Small tables with named rows and columns. After each table, cells are looked up by row and column.

tizofuv
|  | zefavuf | gozi | tep | zag | peki | vav | kul | fisek | pur | zat |
|---|---|---|---|---|---|---|---|---|---|---|
| duk | 119 | 79 | 64 | 113 | 113 | 143 | 102 | 105 | 81 | 114 |
| narevu | 158 | 56 | 62 | 141 | 84 | 180 | 107 | 126 | 78 | 107 |
| fasab | 68 | 199 | 88 | 79 | 96 | 72 | 113 | 88 | 172 | 111 |
| dolivo | 91 | 74 | 63 | 88 | 94 | 220 | 113 | 111 | 105 | 106 |
| lomobo | 187 | 59 | 84 | 165 | 97 | 128 | 105 | 124 | 62 | 109 |
| gutogo | 180 | 50 | 100 | 160 | 99 | 133 | 109 | 129 | 62 | 106 |
| lebipe | 154 | 37 | 103 | 140 | 122 | 137 | 106 | 120 | 48 | 110 |
| las | 93 | 156 | 72 | 93 | 104 | 116 | 110 | 91 | 142 | 111 |
| vemaz | 38 | 153 | 68 | 60 | 91 | 101 | 102 | 100 | 146 | 113 |
| muvag | 82 | 30 | 90 | 88 | 99 | 198 | 108 | 129 | 70 | 106 |
| zot | 87 | 75 | 90 | 99 | 101 | 104 | 98 | 122 | 81 | 112 |

zat of lebipe = 110
fisek of fasab = 88
gozi of zot = 75
zefavuf of lomobo = 187
zag of muvag = 88
zefavuf of fasab = 68
vav of zot = 104
zag of lomobo = 165
zag of duk = 113
fisek of lebipe = 120
zag of fasab = 79
zat of fasab = 111
Which row has the largest zat? duk

noz:
columns: dezal, faku, luv, futipi, tamin
pez: [98, 119, 96, 64, 159]
varu: [154, 146, 122, 185, 125]
nugomi: [146, 115, 145, 153, 120]
rular: [131, 158, 125, 162, 112]
sonagup: [149, 137, 112, 163, 152]
zurul: [171, 121, 163, 129, 94]
pelotu: [151, 227, 110, 185, 118]
zuv: [146, 107, 174, 146, 144]
sesuzim: [128, 79, 131, 133, 198]
lun: [109, 169, 84, 78, 163]
tus: [150, 123, 147, 212, 19]

tus, faku: 123
rular, faku: 158
sesuzim, luv: 131
rular, dezal: 131
lun, faku: 169
sesuzim, dezal: 128
zurul, futipi: 129
nugomi, faku: 115
sonagup, luv: 112
sonagup, futipi: 163
Row with the largest luv: zuv

daf
         kigirik  navov    mav    sok   kimo  rotegi  pidabak
darovom    60.52  59.52  59.17  60.04  59.61   60.22    59.23
refetar    60.58  58.59  59.29  59.35  59.53   59.84    59.25
rebupa     69.30  27.04  63.73  46.00  59.44   51.44    35.61
tos        66.09  62.27  54.51  35.14  66.54   33.66    66.61
duzo       69.25  63.52  54.30  26.28  70.30   24.91    69.01
zate       59.42  61.04  61.11  59.38  61.00   59.40    60.97
zor        59.88  59.75  58.73  60.02  59.08   60.16    59.54
sofuso     42.61  85.13  56.35  71.24  59.77   63.73    76.42
vinovi     59.30  60.83  60.56  60.11  60.19   59.95    60.57
leg        41.11  96.33  48.74  63.55  49.93   51.91    85.25
vipari     60.56  59.14  58.28  60.72  59.07   60.94    58.04
navozef    59.94  60.07  59.61  60.24  59.65   60.23    59.95

What is the mav of duzo in daf?
54.30
What is the sok of zor in daf?
60.02
What is the rotegi of tos in daf?
33.66
What is the rotegi of darovom in daf?
60.22
What is the navov of darovom in daf?
59.52
What is the kimo of duzo in daf?
70.30
What is the kigirik of zor in daf?
59.88
What is the sok of rebupa in daf?
46.00

bineru.csv
,sika,vugu,pum,fabol,raruzag,lefi,teg,sege
togaga,-56,-583,-597,-743,-492,-471,161,306
fen,-60,-715,-79,-50,393,-236,-359,-185
kos,18,-765,-247,-67,474,-180,-236,-280
gilira,-140,-888,-179,127,625,-142,-342,-33
nema,-130,-749,-145,-187,411,-155,-469,-10
kag,-480,165,115,179,-111,118,-535,-618

vugu of togaga = -583
raruzag of kos = 474
sika of kos = 18
teg of kos = -236
pum of kag = 115
fabol of kag = 179
teg of fen = -359
pum of nema = -145
vugu of kos = -765
raruzag of fen = 393
Which row has the largest fabol? kag

rukoti:
	vig	fum	masoze	ziv	buf	zogazi	ture	mag
bafan	-10.8	-10.3	-16.6	-12.3	-13.0	-16.3	-7.5	-20.0
zib	0.4	6.7	-44.6	-5.3	5.6	-43.2	39.6	-41.1
fumora	-53.8	-83.2	-9.7	-61.1	-7.5	-30.1	-71.7	66.5

bafan, buf: -13.0
fumora, masoze: -9.7
fumora, fum: -83.2
bafan, vig: -10.8
zib, zogazi: -43.2
fumora, buf: -7.5
zib, masoze: -44.6
zib, buf: 5.6
bafan, zogazi: -16.3
bafan, masoze: -16.6
bafan, mag: -20.0
zib, mag: -41.1
fumora, zogazi: -30.1
zib, vig: 0.4
fumora, mag: 66.5
zib, ziv: -5.3
zib, fum: 6.7
bafan, ture: -7.5
fumora, vig: -53.8
fumora, ture: -71.7

litu
         zeveru  nasoku  sidipek  geruv    pof   nolu   vabe    sov   padi  sivonin
darud       0.8    -9.0     28.2   10.8   17.9   18.4  -19.1   28.0   -6.9     -2.0
tupepeg    51.5    14.2      0.1    5.6   -1.1   42.2   61.8  -20.3  -10.6     23.9
zadutig     9.3     4.7     25.6   27.3  -29.1   19.2   67.4  -30.2   29.4      7.2
mepibit     1.5    32.1     -8.8   24.2   -9.0   -5.6   -8.8  -18.4  -37.3    -29.0
rif        39.1    12.9     -9.0   -6.3   15.1   11.4  -60.3    3.1   -5.5     46.3
pugofug   -17.1    42.2     11.2   45.9  -37.9  -14.8  -54.4  -23.6  -28.8    -18.5
kod        13.8    18.6     10.1   11.6   -5.0   -2.0  -75.1   10.3    3.0     30.3
vab         3.6     3.5    -19.8    0.5   22.2   -4.6   11.2   -0.5  -23.6    -13.3
zumo      -49.7    -0.1     -5.3   -1.9    2.8    1.0   44.2   63.2   -1.5    -34.6
tafo        6.4     7.9     29.0   30.6  -19.1   30.3   32.7   -3.0    2.8     -1.1
tife       27.4     2.0     40.1   20.7  -10.4   47.2   37.7   17.4    4.9      7.0
vuni       17.1   -43.6     50.4   20.4   29.4   42.2    9.4   61.4    7.1     -2.8
kavof      19.4    15.3    -13.2  -17.0   24.7   13.8   -0.5   24.2   -9.6     21.9

What is the geruv of tupepeg in litu? 5.6
What is the sov of kavof in litu? 24.2
What is the padi of rif in litu? -5.5
What is the vabe of tife in litu? 37.7
What is the geruv of tife in litu? 20.7
What is the pof of tafo in litu? -19.1
What is the sidipek of vab in litu? -19.8
What is the zeveru of darud in litu? 0.8
What is the vabe of rif in litu? -60.3
What is the zeveru of vab in litu? 3.6
Which row has the largest nasoku? pugofug

